Below are the code and all the weights of a small trained network. Each question names an input and a class and asks about switching units off, where a switched-off unit gives its printed mean instead of its output.

import numpy as np


def w(rows, s, z=0):
    codes = np.array(rows[::2]) - 128.0
    scale = np.full(codes.shape[1], s)
    scale[-1] = z or s
    return codes * scale


def f(y):
    return y / 2 * (1 + np.tanh(0.7978845608 * (y + 0.044715 * y**3)))


def log_softmax(a):
    a = a - a.max(-1, keepdims=True)
    return a - np.log(np.exp(a).sum(-1, keepdims=True))


def net(x, mask):
    res = np.array(x, float).reshape(1, 3) / 4 @ E
    y = f(res @ A[0][:, :-1].T + A[0][:, -1])
    res = res + np.where(mask, y, B[0][:, -1]) @ B[0][:, :-1]
    return log_softmax(res[-1] @ U[:, :-1].T + U[:, -1])


A, B = {}, {}
E = w([
[172,151,59,255,99,162,8,88],'x0',
[38,193,153,139,140,51,152,46],'x1',
[128,10,220,218,52,98,164,82],'x2',
],0.0097)
A[0] = w([
[68,176,175,32,80,170,152,183,32],'n0',
[116,187,111,197,55,202,93,102,31],'n1',
[87,43,160,92,152,92,185,192,65],'n2',
[118,111,94,190,88,171,56,66,119],'n3',
[107,23,173,228,61,120,161,99,76],'n4',
[41,249,173,188,113,35,122,36,21],'n5',
[172,255,68,123,186,163,56,98,108],'n6',
[154,41,54,173,98,245,167,232,2],'n7',
],0.0086,0.0073)
B[0] = w([
[112,45,59,108,148,92,124,98,191],'n0',
[139,75,74,104,136,74,100,77,177],'n1',
[176,98,112,121,139,33,98,55,203],'n2',
[158,84,143,163,76,81,178,59,218],'n3',
[71,154,21,177,239,163,204,196,238],'n4',
[175,66,185,108,132,161,9,210,236],'n5',
[154,119,109,91,227,150,178,125,255],'n6',
[136,93,197,79,133,92,43,189,204],'n7',
],0.011,0.0097)
U = w([
[93,154,64,136,193,152,149,146,85],'0',
[154,89,122,133,126,92,129,8,112],'1',
[146,99,194,128,118,148,77,190,119],'2',
[131,151,165,139,132,190,169,89,252],'3',
[142,184,121,139,77,122,130,72,101],'4',
[125,175,150,150,59,151,122,79,95],'5',
],0.019,0.023)

Each question gives the input, the list of numbers given to net, and the class t.
The units are the neurons (one row each of A and B). Each row of codes is followed by its name. A weight is (code - 128) times the scale printed after its matrix; where a second scale follows, it is the last column's (A, B and U).
mask holds one flag per neuron, in row order. A switched-off neuron (its flag False) gives its mean, the last column of its row in B, instead of its output. The means were averaged over made-up inputs and are rounded, as every weight is.
A unit's drop is (log p(t) with every unit on - log p(t) with that unit switched off) / (log p(t) with every unit on - log p(t) with every unit switched off).
The circuit of an input: a set's keep is (log p(t) with only the set's units on - log p(t) with every unit switched off) / (log p(t) with every unit on - log p(t) with every unit switched off). Starting from all 8 units, units are removed one at a time, each time the one whose removal leaves the highest keep (on an exact tie, the one counted first), for as long as the keep stays at least 0.8.
circuit, biggest first: the units of the circuit, biggest drop first
top k neurons: the k neurons with the biggest drops, biggest first
drop of u: that unit's drop, to one decimal
input [3,2,1], class 3: top 3 neurons -> (n2 n0 n7)
input [3,0,-2], class 3: top 2 neurons -> (n4 n2)
input [-8,-3,7], class 1: top 2 neurons -> (n2 n6)
input [-5,0,5], class 0: top 3 neurons -> (n4 n3 n1)
input [-4,-7,-5], class 2: circuit, biggest first -> (n4)
input [8,-7,3], class 1: top 3 neurons -> (n3 n1 n5)
input [7,-1,-5], class 1: top 3 neurons -> (n3 n4 n1)
input [2,-3,1], class 3: top 3 neurons -> (n5 n2 n0)
input [-1,-7,-4], class 2: top 2 neurons -> (n7 n4)
input [-5,1,6], class 0: top 2 neurons -> (n4 n3)
input [-4,-2,-1], class 1: circuit, biggest first -> (n4 n5)
input [-1,-3,4], class 0: top 2 neurons -> (n4 n5)
input [0,-2,1], class 3: top 2 neurons -> (n5 n7)
input [4,-3,5], class 0: top 2 neurons -> (n4 n2)
input [4,-7,-4], class 2: circuit, biggest first -> (n7)
input [-1,4,6], class 0: drop of n4 -> 1.1
input [-6,7,8], class 0: drop of n4 -> 1.7
input [3,7,-6], class 2: drop of n5 -> 1.4
